
[[-354 -165  206  -82  344 -522 -205  -65  440 -210    3    0  -14  707
  -577 -395 -116 -213  367 -158   77  127   34   78  175  208  -92]
 [ 497   40   -5   86 -185  279  287 -284   23  221  481  111   82  116
  -220  -10   35 -266   94   20  105 -194 -166 -381  132 -517  100]
 [-505 -463   38  238  250 -144  -60  213 -115  368  240  -91 -311  -87
   -92  -60  500  248  166 -174  414 -123 -200 -107  227  -60  -97]
 [-184 -130 -115 -175  -92  192 -424   -3  170  634  110 -246  -39 -387
   -83 -260 -190 -107 -270  173  350   46 -175 -385  -21 -202   87]
 [  21    1  -96   -9 -107  -29   69  210 -141  212  303  -33   11   86
  -178  -50  145   19  154  -23  108  -41   78   65  -44 -211   67]
 [-282  103   86  -47  279 -406 -398 -289  -59 -311   -6   54  594  156
   -40 -406   13 -704  275   48 -803 -161 -443  320 -277  252  304]
 [ 281  233 -283  -51  -83   14    2  181 -306  -65  383  -54  473  117
   -77   70   14 -287  135   86 -434  -35   29  238 -185   -4  214]
 [ 160  103 -286  134 -287  -18   22  228 -479  111  -80  -76    1 -139
   163   47  411  107 -136  136  115  -76 -117   37 -455 -432  191]
 [-245 -170  119  -31  -14  -11   42  137  154  274  201  -31 -317  252
  -321 -102  155  184  175  -84  464   79  161  -50  278  -96 -205]
 [ 483  106 -247   42  -86  297  -70  -43 -230  -17  297    6  409   95
     4   28   75 -387    3  176 -308  -88   28  137 -143   37   87]
 [  72  126 -292   -6  219 -143 -386  -20 -250 -245  180   23  748  153
  -117 -248 -153 -605  254   65 -746 -140 -111  438 -310  204  323]
 [-596  -77  -78  -12  359 -287 -210  206   84 -155  -43 -193  -68  409
  -400   71  -37  176  176 -143  184  260  -23  -13  384  167 -138]
 [-151 -310   95 -142  101 -131 -346  -45  471  389  121 -125 -141  159
  -385 -460 -161 -181   -5   19  433   70   10 -250   65   12  -59]
 [   2    7 -174   51 -124  118  129  228 -197  247  251 -150 -122  -25
   -91  220  218  213  -40   20  305   44  -35 -201  125 -287  -13]
 [ 852  688 -144 -358 -278  215 -131 -446  168 -498   78  -12  813  525
  -162  -47 -514 -914 -127  412 -800  190   27   61 -256  149  182]
 [-255  295 -155   56   55    3 -368 -296 -337 -339 -408   79  415   49
    35 -164  -32 -335  100  129 -494  -79 -318  275 -220 -151  196]
 [ 686 -144 -267  -78 -150 -156  200  316  257  461  796 -148   78  253
  -525 -129 -205 -152   40  -51  406  -20  180 -430 -114 -391  238]
 [-246  156  206  -44  -48  407  -70 -310  -35  -74  -71   42  -18  139
    37   78  206 -124   40  157 -119   84  -71  112  372  164 -295]
 [ 823  514 -497    5 -228  399   53 -171 -275 -378   76  -70  583  287
   -75  348 -251 -393 -213  286 -381  119  -46 -144 -120 -247  175]
 [ 378  143 -346   11 -116  147 -162   24 -293   93  263   -1  493  -69
   -23 -128  -65 -389   27  149 -338 -151  -42  141 -337 -180  295]
 [ -91   40  220  282  -36  -56  304 -205 -330 -249   -1  294  -66  342
   -31  -47  607  -39  423  -99 -140 -252 -142  295   25 -264  -45]
 [ -90 -102  107   17   73 -124 -161 -228  346  -51 -229   57 -184  511
  -460 -336 -107  -88  111  -27  405   94   33 -163  109 -202 -121]
 [ 191 -295   67   14  160  271   67 -100  252  422  771 -226   11  -72
   -84  183  187 -254 -144   63  146   -4 -312 -617  496  200 -122]
 [-604 -205   26  119  275 -499 -467  -36 -104  -39 -294   68  104   93
  -146 -570  158 -194  300  -89 -106 -180 -251  326 -325  -61  197]
 [-222  112  -88  -44  209 -303 -299  -16  -87 -288  -27  -32  403  287
  -178 -196  -42 -354  220   14 -453   18 -145  294 -138  178  151]
 [ 321  249 -260 -194 -267   20 -175  127 -140  133  188  -67  397    6
   -92 -207 -161 -338  -14  201 -253    0  108  194 -431 -139  263]
 [  81 -217  104  146   41   64 -162 -319  254   15 -231   -1 -247  304
  -170 -221  187 -118 -146  101  464   41 -157 -342   70 -125 -183]
 [ -32  -29  -29   53 -175  199  160   40 -125  385  277 -152 -197 -213
    15  187  284  145 -133   59  339  -19 -265 -433  171 -395   -4]
 [-128  -36   59  164  153   86 -203 -504   92 -161 -290   62   14  217
  -152 -171   17 -248    5   47   80  -46 -393 -282  156 -236  -30]
 [ 312  178 -233  -52  -72  186  -19    8 -151   13  361  -84  377   72
   -78  101  -48 -305    4  131 -282    6  -57  -13   -5  -30  122]
 [ -18   50  -52 -246 -148  199 -139   96  241  318  178 -167  -86  135
  -307  -66 -208    1  -82  118  340  241  222 -150  203  -36 -144]
 [ 688 -118   55   45  -66  338   48 -431  307  176  421  -29  127  164
  -111  -58   45 -521 -199  197   97  -68 -245 -574  128  -87  -26]
 [ 336  -43  129  -82  -65  145 -101 -267  210  140  341   75  232  188
  -148 -318   13 -536   88  139 -158 -109  -13    8  -44   88   11]
 [ -79    5   98 -156  129   50  117  113  181   45  578 -120   76  372
  -320  171   31 -116  212  -48  -72  170  113  -16  502  329 -201]
 [-189 -168  -13   11  238 -503 -385   41 -123   54  247   31  478  -13
   -49 -552  160 -567  316  -24 -552 -294 -267  396 -484  182  372]
 [-264  -85  -54 -293  -11  -39 -123  390  291  462  392 -335 -181   88
  -367   24 -159  174  -58    8  450  308  183 -250  316   87 -134]
 [ 441  166 -205   14 -136  236  172   77 -126  -84  296  -55  156  323
  -159  245   82  -98   -4  106  -10  103  140  -30  104  -52  -59]
 [  64 -114   58 -115 -168  104 -100   75  109  404  272  -69  -84   -7
   -95 -229  150 -123  -21  117  220    2  101  -15  -55   -2  -60]
 [ -11 -251    8  -43   81   38 -164   50  323  282  186 -173 -191  209
  -292 -114   10  -19  -96   45  476  157   47 -307  229   77 -175]
 [ 154 -155  -26  -17  -26  157   78  182  129  230  363 -194 -185  214
  -163  165  236   74 -101   64  385  170  120 -236  285  130 -237]
 [ 747  263  127  -80 -340  200   99 -596  147    0  229  144  359  140
   -33 -262  -41 -746  -79  269 -321 -201 -313 -293 -279 -367  237]
 [ -52   60 -163   -8  -17   86   41  263 -173   30  212 -169    3  158
   -94  262  211  124    3   43   82  149   68   18  174   71 -110]
 [-500  -68  152  -28  336 -574 -448 -241   88 -163 -108  -29  336  112
  -105 -487   57 -524  206  -11 -464 -129 -536   96 -239  148  266]
 [ 310  205 -152  -57  -41  -95 -276 -131 -148 -247    1   58  570  235
   -42 -308  -38 -614   98  193 -582  -93  -47  371 -464  107  241]
 [-527   89  -49  230  356 -221  -67 -154 -334 -405 -101   51  232  216
  -120   85  192  -87  345 -153 -377 -104 -454  123  201 -121  115]
 [ 252  261 -484  195    4  339   90  137 -640 -162  295 -110  451  -85
   137  515  191  -77  -26  100 -405  -39 -206   23   63 -137  158]
 [ 205  115   83  -77 -228  417   22 -178   78   82   36  -53 -107  169
    -9   91  168  -93 -176  232  185  152   54 -139  209   23 -256]
 [-391  108 -155   16  222 -384 -274  169 -453 -157  177  -75  554 -104
   106 -107  229 -349  274    0 -763 -160 -348  453 -305  201  344]
 [-221 -271  -20   59  324    4 -218   10  252   26   76 -287 -164  254
  -209  148  122   33 -174   26  363  254 -177 -412  450  300 -268]
 [ 152  230 -170 -103  -42  -78 -111   78 -264  -93  321   -2  554   89
   -40 -107    7 -451  196   97 -612  -94  -38  367 -277   97  254]
 [ 106 -119   54   41 -258   67  -36 -113  -15  470  101  -72 -177 -277
    93 -207  313  -95 -203  150  332 -155 -322 -386 -218 -430  111]
 [ 227  386 -131   89 -193  -54   88 -209 -389 -350 -136  136  346  212
     2  -18  150 -285  138   99 -407 -138 -238  169 -338 -424  262]
 [-260  -76  -22   25   64  148  -41  157 -182  173  282  -59    2    9
   -51   68  264   32  160   -6  -10    0   26  168  231  122 -123]
 [ 160   89   52   32  -19  -34   72 -153  -77  -70  255  -57  212  110
    41   51  291 -327    0  110 -270  -65 -332 -133  -27    6   86]
 [ -57 -195  158  -33   89    9  -29  -65  337  151  188 -170 -230  274
  -235   -3  150  -33  -93   41  387  174  -95 -386  346  126 -237]
 [   3 -144  271   25 -124 -358   80  -23  189   33 -100  -41 -358  351
  -126 -228  465    7  -27   44  394   41 -108 -161 -177 -124  -99]
 [ -15   27 -114   16    3  276   80   70    6   57  158 -149 -134  239
  -211  293   65  170  -52   33  318  212   63 -235  431  -43 -232]
 [ 191  -54   69   15  -98  208   -3 -203  140  158  146   55  -52  220
  -208 -162   55 -179   42   74  217  -38   18 -147  108 -169  -91]
 [ -79  -34  272   24   45   61   30 -388  413 -171 -187  169 -278  709
  -524 -226  -70  -52  233  -57  418  118  117 -133  404 -166 -310]
 [-266  -39   44 -271  109  110 -114  219  207  286  555 -196   74  146
  -295   37 -103  -90  157    1   -7  197  198   67  455  402 -188]
 [-285  -96  163   62  -26  162 -143 -208   65  101 -231  -18 -283  103
   -54 -105  261   59  -57   85  348   61 -128 -128  193  -91 -237]
 [-254  239 -215  -56  145 -223 -264  114 -306 -289  -10  -52  483  179
  -102  -66  -31 -260  233   25 -552   27  -85  428 -177  142  200]
 [ 269   85  -28  -61 -176  204  166   27   62  120  301  -62  -46  263
  -210  109   66  -35   -7   80  196   98  116 -158  184 -124 -110]
 [ 305  -26 -221  145  -56  190   40   -4 -181  124  225 -170   81  -70
    76  220  267  -89 -230  148  102  -12 -287 -375    1 -185   54]
 [ -75   90  104 -142 -118  -49  171   59  104  179  341 -119  -97  160
  -224   71   85    7   75  -10  150   91  -78 -228  226 -177  -27]
 [-167 -229  125 -135  -96 -171 -192   61  259  526  143 -159 -235 -101
  -143 -370  120  -58  -97   71  426    1 -127 -279 -122 -168   37]
 [-163 -417  -59  -87  239  -76 -258  351  335  356  359 -354 -207  186
  -282  -12   96   82 -128   22  504  275  135 -242  313  436 -260]
 [ 662 -185   20   58  -37   48  266 -117  505   73  396   26 -194  739
  -627  -87 -105 -125   68  -54  608   99  226 -489  279 -234 -172]
 [-138  -31  -19 -200 -129   59  -84  169  256  394  201 -147 -219  150
  -387 -123 -170  128    6   19  510  193  207 -197  206 -192 -110]
 [  61   68  150 -113 -324  279  155 -150   69  482  358   -8 -131 -150
   -81  -72  101  -82   -8   89  225  -85 -134 -315  141 -427   15]
 [-277  179 -252  194  367 -206 -188  -58 -362 -615 -193  -31  425  382
  -122  170   80 -179  222  -48 -510   43 -284  245   74  117   95]
 [  62 -223  146  233  -51   32  -21 -288  163  -37 -406   71 -445  392
  -175 -199  352   83  -90   56  653   26  -80 -288   42 -317 -240]]

[  82  133  158 -200   23   60  -59 -163  147 -343  -38  230  192  118
  136  -79  -56  110   15   35  140 -152  213  -40  300 -158   82  -44
   34 -219  -14  356  303] : 46
[-277  250  -77  -68  334 -573  244  392 -236 -156 -136 -171 -455 -115
 -113 -452  147  242 -292   28    4  340  200   93 -121   54  -73  -24
  -64  198 -166 -422  -31] : 59
[-214 -110  -24   50  208    6   26 -104  -99  -18  186 -102    0 -145
  238 -164  130   94   67  -53   75  168 -107  -96  328 -235  144   23
 -160 -285 -141  257  102] : 40
[ 107 -466   26  -35   95 -112  -48 -258   49   -1  -55    5  -12  154
  324  -41   -1  -94   78   16  336  126  -48  -89   64 -163 -149   29
  -53  178  -27   68   19] : 18
[ 161   14    0  -84 -190  323  -98  -42    8  -18  -24  -66  151   90
   28  -35  -47  -84  162 -107 -140 -302   44   -6    6 -149  307  -73
  -14 -187    0   83  109] : 37
[  -6   37  -61   90   97 -141   63   11   26   35   15   49   12  -19
   83   70  174   85   22  -88  -29  222 -207 -192  -64 -167   22   51
 -116  119   19  172  -69] : 21
[  51   -1  110  -83  124 -114  178   33  -60   -5  -30  -60  -77    6
  124 -178    9   99  -14  -20  -46   -9   67   78    9 -119   27  -52
   45   31   42  -73  -58] : 38
[-399 -199  -26  128  479 -434  504   95 -254  150  222 -323 -443 -267
   96 -323  275  319 -294   28  124  596    1  231   71 -118  -79   61
  -94   39 -146 -275 -301] : 31
[   1   43 -181   47   -3 -106  178  238   51  112 -130  -91  -54  -55
   44   34  277  185  -18 -139 -130  309 -210 -169 -170  -85  104  -10
  -68  331  190   10  -85] : 0
[  62    7    6  -59   23 -114   40   34   16  -74  -75   21  -68   98
   -3  -53   63   23  -34  -10   41   36    1   -6 -133  -97   20  -29
    2  129  -19  -85   -6] : 61
[  77  163  123 -135  101 -111 -143    9  -59 -220 -129   83   29   86
  189 -268 -121  -61  138  -17  -13 -228  100 -133  144 -122   17  -66
  -21  -90  -72  114  221] : 30
[ 195  -95   13 -119   -2 -229  108   22   51  -27 -190   59  -61  109
    5   34    8   79  -87   -4   69  126   63    3 -239  -24  -80    7
   17  325   48 -132 -112] : 11
[-284  438  392  -26  608 -611  401  164 -217 -179  187   59 -352 -142
   76 -481   87  280 -204  133  -78   93   20  213  145 -197 -182 -106
  120 -151 -109 -217 -143] : 65
[-101   85  105   15  276 -375  105  -96   43 -144  111  236  -43  -25
   42   46  152  178 -123   68  163  316 -138  -87   39 -190 -133   63
  -66   11 -115  163  -54] : 51
[ 175 -108  -23  -84  -54  -14  -46  -70   -4  -15 -111   16   70   60
   83   29  -58  -14   57  -67    6   -8   62  -96  -59  -85   63   41
  -79   59  -29   89   -4] : 64
[  56 -330  -29 -112   26 -272   67  -65  -32   22  -24  -20 -204   64
 -166   71   42   22 -179   91  221  264  -34  154 -339  -53  -64   19
  -28  189 -219 -405 -205] : 13
[ -32 -217  -41  -22   48  -15   -6 -220  -28  -21  138   20   39  -45
  -10   95   29   74  -66   -4  159  196   19   -3   60 -146   89  106
 -156 -186 -244  142  -38] : 28
[ 124 -183    7 -120   16 -192  131  -98  100  -52  -77  103  -13   64
   -9  129   48  156 -154   35  182  250   74   32 -127  -55  -61   58
  -11  198  -21  -18 -102] : 70
[ 156 -120 -119   27 -173  316  -64    9  -97  167  -46 -238   85   30
  106  -57  -40 -127  210 -205 -214 -212    8  -70  -55 -121  300   -6
 -109  -73   20   56   -9] : 10
[  20   77   92  -67   56  -48   64 -149   85 -188  105  172   49   80
  -91   70   49  126 -136   45  121   51  113   72   21 -145   55   33
  -14 -142 -124  135   22] : 60
[  -5 -146  293 -148  310 -331  320 -157  -78  -68  107   41 -168  -31
  102 -180  -57  202 -190  136  161  117  164  283   79 -134 -150  -10
  103  -74 -111 -163 -184] : 63
[ 152 -132   48  -99  -13  -38  223   -1   60   27  -93  -51  -45   85
   55  -23   47  121  -79  -19   28   60  110  123 -118  -73   28  -30
   76  191  121 -108 -107] : 39
[ 118 -124   22 -147   52 -235   36  -76   15 -123 -123   89  -38   75
   17   -3  -39   84 -109   34  169  149  152   -1  -80  -34  -78   52
  -36  136  -94  -22  -19] : 56
[   8  119 -210 -102 -166  -12  -23  -19  173 -131   21  234  197 -101
 -334  428  206  310 -196  -35   18  402  -72 -139 -120  -70  254  123
 -173  -86 -154  275   17] : 20
[ -19  -21   43   75  239 -241  207   18 -161   57   21 -126 -172  -22
  139 -207   19   57  -52  -67  -24  114  100   21  -37 -100  -71   69
  -83   96  -44  -46 -177] : 29
[ 509 -245 -265 -165 -558  616 -255  -74  104   96 -346 -145  411  157
  135  176 -201 -149  312 -293 -193 -347  252 -235  -57    9  418   40
 -140   59  172  338  181] : 33
[ 172  -79   63  -65   44 -147   42   71  -96   26 -177 -106 -145  143
  119 -227  -85 -110   67  -44  -31 -139   83   31 -191  -57  -50  -56
   31  232   28 -254  -70] : 35
[ 168 -462 -179 -160 -386  415 -436 -319  149  -99    8   37  214  203
 -136  267  -36 -233  122   12  298 -111  -72  -36  -87 -156  309  -18
 -120 -213 -292   26  237] : 15
[ -54  171  -52 -103    9  -20  -35  -83   84 -333   15  165   73   68
 -131   10   53  156 -175   16  178   97  290  -19  118  -62  115   73
 -108 -177 -186  256  210] : 17
[  47  -21   -9  -43   16  -35   86   45   33  -17  -49  -28  -35   56
   49  -51  107   71   -3  -41    4   57  -32   -8  -66 -126   78  -43
    6  103   50  -34   -7] : 24
[ 286 -176  -34  -75 -149  142  -28 -122  111   28 -153   32  188  133
  174  114  -43  -23  125 -119    9  -61   53 -137  -35 -102   85   37
  -43  141  125  224   16] : 36
[  56   19   -3  -27   75 -185  -84   51 -103  -44  -94  -11  -82   62
   54 -134  -24  -86   74  -44  -24  -29  -46 -113 -124  -98   -3   -7
  -82   89 -106  -83    4] : 68
[  -2 -115   57 -129   76  155 -208 -112  157 -270 -142   47  185  142
  582 -325   48  -51  312  -46  239 -171  -37 -307  559 -252   64 -143
    8  -74  175  471  558] : 14
[-107  355  143  -22  183  -45  270  209 -187   32  110 -136  -99 -180
   13 -280   63  206   -4  -79 -367  -99    2  120   80 -167  224 -101
   36 -254    9  -63  -91] : 34
